Each row has a class, written as a number after it.
[ 180   87  103   86  -60  292  152 -322  254 -246   81   -3   44  140
 -360  165 -147  186  -12   81  245  -70  -75  336 -164 -215   70 -345
 -147   82  -87  -74   59   85 -170  168 -116] : 9
[-164  417  221  517  219  -24  252  111  -60   80  309  217  -57   55
   71  -20 -225 -132 -104  262   12  269  219  182  626  370  231  283
   66 -346  338  424 -142  452 -125   -3 -296] : 2
[ 116 -111  271  260   91  153    7   39   12   81  495  -49   52  178
 -107 -257 -365   65 -642  110 -169 -359  179  282  138  216  561   57
  117   80  333   25   92 -381 -226  -55 -201] : 7
[ 172 -113  339  300   90  304  112  107   69 -291  268 -177   -8   -1
  -40   89 -149  103 -418  384   59  -83  249  294  -41  -84  146 -204
  -60  175  312  164 -116 -180 -115 -259   97] : 0
[ 192 -143  -55  -10  -33  205  254  207  126  -20  -11  201  127   91
   76 -199  -26   92  -32  224  300  163  280  206  -51   85  154  -34
   14  255  423  138   75  -20  152 -176  390] : 0
[ 249 -214  436  312 -204   90   82  -26  -69 -219  384 -225  -85   70
 -237  266   48  208 -379  102   74 -221  -51  208 -299  107    3 -274
  305 -137  377 -337    7 -334   38  203  -78] : 0
[ 206  173   99  375   95   53  103 -262  177  -15  576 -205  -54  -70
  -44 -463 -227  174  -73  101   74   27  319  261   26   18  356  -66
  173  171  415  -49 -140 -492  209  -18  103] : 8
[ 371  120  334  -12  -30    0  -64  -51  163 -135   41  372   87   29
 -343   48 -136 -132   15  137  400  -21  -56  314 -207  -80  -62 -291
 -112   79   94 -290   58 -122  208  195 -122] : 9
[ 348 -329  421  262   34  399  226  228 -278 -234  228   23   68 -104
 -277  254 -273  225 -266  373  315   96  221  268 -118  117  341  -28
  212  -60  305  368 -180 -164 -107 -106 -113] : 7
[ 253  131  241  327    9  172  181  -62   19  107  449 -299  -26   -5
    6  350 -214  -22 -159  190   61  364  163  340    9 -117   31  -79
  117 -174  463  155 -327  -23  -33  126  -40] : 3
[ 244 -205  403  485  -48   35   89 -599  357  101  369    8   55  257
   60 -223 -242   63 -472  478 -257 -158   76  385  176 -279  272  139
   87  -94  191  -30   62  -86  230  -74 -196] : 2
[ 207 -290  128  276   57   69  -78  199 -102   63   12   85   14   51
   -1  184   34  234 -199  114  109  120   33  412  -68  173  173   60
  246 -185  425  -48  -90  135  149  166 -179] : 7
[ 228  136  323  345  160 -226 -108  185 -161  368  361 -205  173 -105
   59   39  -43  206 -371   80  -15  234  237  216 -232  152  334   79
  306   64  644 -105 -115 -407  -57  172  -50] : 1
[ 293  -71 -242  178  106  429  149 -306  313  205   12  265   40  -50
 -100    2 -211   -9  -23  162   85   56  166  409  -94 -365   61    7
 -180 -177  186  150   26  -29  169  -76  327] : 6
[ 209 -123  433  340  146  197   14  125 -132 -341  251 -300   65  -38
 -161  147 -238  -22 -193  321   70   79  -13   69  -32  194  -25 -395
   99 -115  338 -362 -273 -157  120  221 -233] : 4
[ 142  251  218   14  195   31   84  205 -189 -272  236 -409  -23  -40
 -174  648  121  104 -129 -121  222    2   89  268 -408   96   65 -473
 -225 -231  548  -50 -223 -424 -354  155    5] : 5
[ 125  198  491   66  -74 -258 -197 -345 -150   73  322 -127  -65  -43
   52  574  -49  210 -360   75  261  370  225  434   -1   94  276   17
  152  174  514  157 -394 -135  -22   77 -473] : 9
[  52    2 -242  429 -135  133  380  171  289  182  314   -3  -16 -104
   54   42  129  388 -307  185  -13 -173  106  261  117   25  -15 -114
  189   11  548   29   97   53  -10   50   79] : 3
[ 200 -119  144  308   -5 -477 -150   34 -134  330  314  -71 -164   -4
  197   63  284  -85 -232  -32   14    0  168   56  337  190  184  113
   88   89  589 -296 -222 -324  302  -13   -6] : 4
[ -23 -154  -59  101  127  397  331 -197  241  203  257  220   36  309
  175  -48 -167  142 -430  118  219 -280  155  210   -1   80  362  -84
  123 -115  344   48  229  -31   22  -30    0] : 7
[  26 -691  -21  447   44   33  -40  581 -182 -155  137  184   16   36
 -213 -448  144  425 -179  147 -164   66   94    9 -180  170  187   -7
  -61  178  147  130   93 -295 -297  -37  167] : 4
[ 483  189  899  301  178 -278 -322 -160 -202  198  290  -78    2  -24
 -237   -5 -194 -254 -110    1  415  -63  131  282  -11  171  244  258
   53   96  193 -293 -188 -456   39  302 -229] : 8
[ 373  247  416   88  306  -69   69  -32 -314  128   59  243  -17  -51
   16  303 -265  -43 -196  101  583  370  227  451  -21  130  162   96
   88 -100  490   45 -235  -63 -221  150 -185] : 1
[ 204 -376  194 -113   19 -208  -94 -101   -9  -10  112  137  225  -72
 -119 -112   92  381 -300  107   41   14  301  263 -262 -257  356  143
 -221  645  178  -60 -193 -394 -135 -391  -72] : 6
[  44 -100  -23   30 -398  657  260 -375  392  173 -175  248  182  317
  195   -4 -156   41   23  -17  -86  -68   68   33 -206 -155  -62  -91
  140 -328  -37  -45  284  383  113  326  495] : 3
[ 148   59  393  159  274  177   80 -408  205   22   86 -120 -106  229
  -34  290 -156 -148 -133  -35  286 -123  255  286   87 -153  289  -12
 -219   -6  122 -107 -242 -181 -109  -49  -90] : 4
[ 311  -47  395 -180  -90 -131 -224 -362 -146  -93  -41  448  217  162
   11 -224  -44  -51  175   92  604  271  204  100  -37  139  311  261
  305  181  275  136 -353 -148   63  -12   82] : 6
[ 525  113   -9  362 -343 -562  -94 -783  450  246   21  202  102  -89
  -99  -79   65 -111  124  174  116  216  146  442  303 -403  208  242
   75  299  274  132 -120   32  521   19 -162] : 2
[ 411  -68  703  153 -116 -228  -86 -101 -166 -100  391 -337  -22 -136
 -234  217 -209  -76 -234  -76  166 -194   41  404  184  228   16  184
  -26  224  322 -369 -278 -166 -108  263 -349] : 2
[ 143  -88  134   -8   49    7  120  155  -70 -188  -52  144 -128  -35
   62  183  241  192  102    5  400   56 -117    8 -201  249 -125 -346
   29 -162  216   18 -111  -23   79  -74  289] : 7
[ 337  282 -211   47  -45  -25 -332   57  143  386  148  367  199 -250
  349 -479 -179  297 -210  169   66  321  379   28 -189 -127  312   84
   59  395  367  299 -197 -539  -37 -189  104] : 9
[ 484  485  211  267  247   28   28 -181   76 -188  141    0  -18  -94
 -166 -338 -545 -259  106  190  677   23  144  239  104  260   67 -100
  -79  157  205 -153 -257 -318  108   88  -66] : 8
[ 223   67  111  472  106   68  190 -274  119  -35  434    2 -106  108
 -345   53 -225 -112 -134  150  238   40   70  396  366  178  143    1
  -68 -183  304   76 -100 -153   86  111 -210] : 1
[ 199  -24  448  -14   37 -438    9   79 -264  -99  355 -136   94 -140
 -330  352   82  118 -222  233  217  190  126  590 -112   95  230  210
  172  114  589   34 -151 -140  207  -47 -308] : 8
[ 112 -354  599  365  126 -282 -183   52 -229   25  166   -5  -52  -30
 -148   48   16  -72 -111  160   21   67  151   47  -52   87  289  257
 -114   84  -63  265 -141 -274  139 -199 -143] : 7
[ 351   98  371  113  -81 -130 -104 -353  109  119   37  326  102 -136
 -196  -46 -359  164 -272  216  249  227  176  596  -69   -5  202  328
  133  250  332  114 -112  -31  -20   61 -261] : 0
[ 110   50  -11  238 -693 -369  -80 -351  357  158   81 -135   86  -67
  140   -5  499   86   96   49 -440 -199   67 -319 -246 -321   25  -93
  -65  122 -191  197  180 -262  623 -339  690] : 9
[ 133   52  415  433  264  -35   35 -230  101  -47  204  111   52  214
   22   45 -214 -106 -225  189  150  -98  161  390  133  103  516   16
  376 -247  394  153  -75    3  185   46 -250] : 1
[ 368  206   59   20  138 -226   15  174 -245 -153   71  125   30 -129
 -176  175  307    7   88  -39  333  294  176  283 -238 -104   71 -351
   55   -1  384 -136 -124 -287   99  -63   99] : 5
[ 558  198  281  194  -69   68 -192  -87   69 -113   53  524   32  -17
 -274 -295 -251 -219   65  186  364  141  175  447 -186 -231   75  189
   50  -84   85  183   41 -148   55   92   68] : 0
[  15   25  219  398  104   -1  198 -163  157  195  362  281   17  166
  -90  -74   75 -169 -147   99   61  111  -18  205  239  120  -40  -33
  226 -335  222   40   98  129  147   85   44] : 4
[  76 -206  -44  250 -233  207  -33 -522  562  112  341  251  166 -124
  -29 -286 -218  269 -654   89 -421 -443  231  235 -141 -166  233 -110
   -4  209  371  -71  131 -349  -91 -117   92] : 3
[ 213   39  384  376  132 -262 -218   67 -137  -54  398  -90  -33   61
  188 -294  -55 -338 -187  424  107  396  199   11  217  184  -23  -55
  159   50  529 -176 -200 -237  410   22 -189] : 8
[ 221  -42  328  176   -1  -96   -2 -199  225   82  265  126  -75  -28
  -81   76 -150   36 -435  111   25 -299  223  542  170  -68  429  208
   67  145  433  279   28 -141 -113 -153 -184] : 3
[ 479  351   81  410  -83  -52   37 -500  434  343  533  257   93  149
  -98 -218 -116 -265  -77  -94  221  289  209  445  190  -51   91    3
  165 -149  377   -4 -157 -221  274   91   67] : 4
[  42  411  169 -192   40 -344  207  -54  -36  207  370  -85  110   76
  108  266 -126 -320 -338 -149  -92  -34  145  338  502  105  205  133
 -129  163  169   14 -176   99   27 -281 -377] : 0
[ 310   34  369 -134   -9  -50  158 -308  -43   10  186  328   58   97
   13  230  -66  119 -272 -112   89   80  254  562 -274 -159  243  162
  110 -292  297   74 -162 -163 -112 -198  -67] : 8
[ 198   -9  322  330  -35   93  204 -194  173  -86  499 -272 -106  -95
 -232  409  130  253 -124   -9  215  171   32  306   34  -41   65 -249
   34   57  388  223 -147   51 -228   82    2] : 1
[ 233  269  525  289  142  -42   44 -222   -4  -59  454 -257  126  101
 -219  128 -272 -187 -103  112  298 -151  -35  285 -158   83  116   14
   84 -206   85 -182 -152 -138  156  200 -124] : 4
[ 214 -238  335  399  -29  150   95 -118  213   59  321   36  127  -16
 -196   83  -98  250 -341  227  -22 -166  127  403  -65   38  214  -66
   53   13  418  -25    0 -200   47   90 -106] : 9
[ 219 -208  291  327  306 -108   11  261 -470 -343  180 -421 -151 -129
 -247   21   72  168  -40  369  183    7   43  137   61   49   84 -116
 -186  127  209 -127 -192 -443  -95   -6 -149] : 5
[  93  -91  242  309  425  159  318   -9 -225   34  420   -6   36   25
 -228  418 -134  -69 -241  179  345  379  186  317  215   -1  184   17
   44  -76  446  146 -316  209 -409  -17 -257] : 1
[ 133 -296  346  436  148   35 -113 -233  -93  -84  454 -245 -160  154
 -198  411   38    4 -308   -7  146   66   61  105  -87  147  372 -131
  -82 -147  380  290 -223 -274 -320  -23 -157] : 5
[ 117 -347  168  150  -71   10 -313   11 -355 -272   33 -202  -19  -26
   -2  218   83   52  -74  251  -69  297   66  138 -173  115 -199 -116
 -205 -217  156   78 -297 -471  318   86   57] : 8
[ 349   57  699    5  165 -228 -322   45 -281  149 -121  548   14  193
  -71  249  -18 -305  -57 -247  298  158   81  510 -192  202  177  318
  155 -497  301 -106  -93  109 -108  305 -192] : 7
[ 153 -382  504  452  352   83  249  144  -85   37  262  413 -117  257
 -161  159  136  207 -134  356  661  432  170  360  113  213  368  181
  199 -108  552  355 -163  306 -201 -107 -196] : 7
[ 374  185  360  451  191 -175   17  277  -68 -116  686   14  -72 -150
 -135 -192 -156   14 -300  246  319 -128  274  449   95   93  336   44
  -80  209  555  -22  -33 -203   32  -28 -178] : 2
[ 402  138 -242  147  -99 -151  101 -181  245  448   78  549 -166 -201
 -178  -96  -75   19 -172 -177  155 -206  243  281  155 -231  168  205
 -214  188  152  -63   62 -377  -99 -103  -88] : 3
[  14  -73 -228  319  210   72  350 -376   79  267  377  211  121  190
   99 -184 -189  453 -374  137   17  110  177  358  193 -173  561  108
  271   61  468  278 -183   38 -538  -32 -268] : 6
[ 174  104   83  172 -235  149  224  123  246  103  -54  110  228  -41
    4  327  -65  418  -91  -79  264  179  181  414 -439  -97  163  -98
  255  227  256  301  -39  364 -125   93  139] : 6
[ 389   12  273  150   46 -390   15   53  107   87  286 -207  -47  -82
 -225  101  238 -129   84 -156  317  -40  186   30 -177  -18  270  -95
  -28  283  334   44 -153 -678   95 -197  133] : 8
[ 159  115    0  -37  158  238  -93   -9  -38 -186 -133 -152  -23 -109
 -205  645   63  -10 -129 -200   51   61  121  593 -272   12 -185 -301
 -226 -346  561 -332 -118 -126 -164  370  -77] : 0
[ 282  -20  499  121 -165 -328  290 -489  -39  363  389   67  221   63
 -105  182   -7  270 -210   98  211  121  101  458   -2 -155  322  361
  508  108  294   24 -185  -19    4   87 -286] : 3
[ 320  136  603  376   98 -188 -122 -236 -239  196  371  -61  137   10
 -131  122 -159  -78 -139  215  331  280  252  292  -43  201  323  286
   68  -84  423   96 -179 -270  135  231 -294] : 6
[ 235  -45  405  247   72 -201  124 -195 -126 -304  481 -131 -107  -81
 -450  180   10   42 -166  -83  151 -112   80  628  -37  175    8  -46
 -126 -186  405 -169  -56 -291  -78  207 -342] : 7
[ 409   27  452  241 -149 -351  -46 -380  308  231  229  -16  -86 -212
 -325 -345 -160  -92    6  -13  -18 -387  -60   37  -31   54  -98  256
 -407  153    5 -460  192 -540  219  156   87] : 1
[ 268  175   30  307   21  347  440 -264  581  -63    8 -115  -17  227
  221  147  106   68   66  130  218   21    6  277  116  -54  -88 -501
  186 -290  467   81 -121   61  115   10  328] : 0
[ 187 -333 -111   18  -43  -48   54   91 -124  123   25  522  114   36
 -330  -96   26  397  -59   26  233   42  191  509 -238  -46  354  328
   34   48  234  214   78 -322  -97  113 -115] : 3
[ 376  170  420  306  181  -30  -85 -227  -16  398  501   48   -9  127
 -195  299  -58 -173 -140  -46  404  237  124  442 -221  -59  261  181
   80 -267  286   46  -28 -155  194  174 -199] : 6
[ 117 -112   12  158   67  197   81   44  -78 -188  304   48  121  -16
 -137 -172   78  346 -241  224  212 -221  -34  275 -149   52   54 -161
  227   -8  389 -249  125  -37  -78  183   24] : 5
[ 133 -443  641  152  103 -405   31  138 -358 -335  235 -391 -190  201
 -454  487    4  -70 -119  219  398  115  -79  345  212  438   77  221
 -169  103  467    9 -399 -223 -190   58 -537] : 5
[ 101  -20  176  244 -225   11  308  -82  345  335  273  299  247 -181
  -91 -417 -178  555 -323  143  100  -19  315  213 -220  -24  244  201
  396  564  232  228  150 -259 -204 -103   27] : 9
[ 248  -87  274  134  141   61  118   45 -224  -95  -39  524  211  -70
 -202   55 -332 -182 -204  207  106  -33  140  504   51    0  154  299
  229 -256  219   46  -53  265  -52   33 -300] : 0
[ 120 -300  193  324  177  237  392 -276   -8   44  347 -234   25  270
  -70  417   16  119 -312  199  350  144   -3  258  110  -86  102 -217
  117  106  247 -156 -198  244 -125    2 -184] : 0
[ 156  -17  272  389  -65  262  121  140  -21 -273  125  -84  171 -113
 -228  520   83  395 -168  348  235  297   70  469 -258  -32   65 -451
  410  -47  406  336 -112  172   19  167  -63] : 9
[ 136  229  158  244  272  -97  153 -167  -65   89  -47  210   62  117
 -108  211   55  -78   23   18  269  400  310  380   24    1  185  140
   58 -222  399  -78 -156   71  -99  108 -333] : 0
[ 156  112  163   70  -70   52 -101 -199 -327 -125  142    5   22  -26
 -191  102 -212   41 -242  291   61  -28 -143  312 -168  103 -153 -145
   15 -333   30 -135  104 -306  211  336  -86] : 3
[ 357  463  228   49 -121 -183  123  -17   12  103  174   84  -73 -399
 -181  -64 -203 -112  -67 -121 -184   45  211  186  130   69 -128   72
 -283  -25   30 -162  -82 -326  111 -196    8] : 8
[ 321 -535  126  455 -391 -219  158 -302  463   81  288    7   12   17
  -41 -307   57  560 -246  287  -36   63  223  347  269 -227  284  183
    7  702  450 -118  -90   17  127   17 -324] : 4
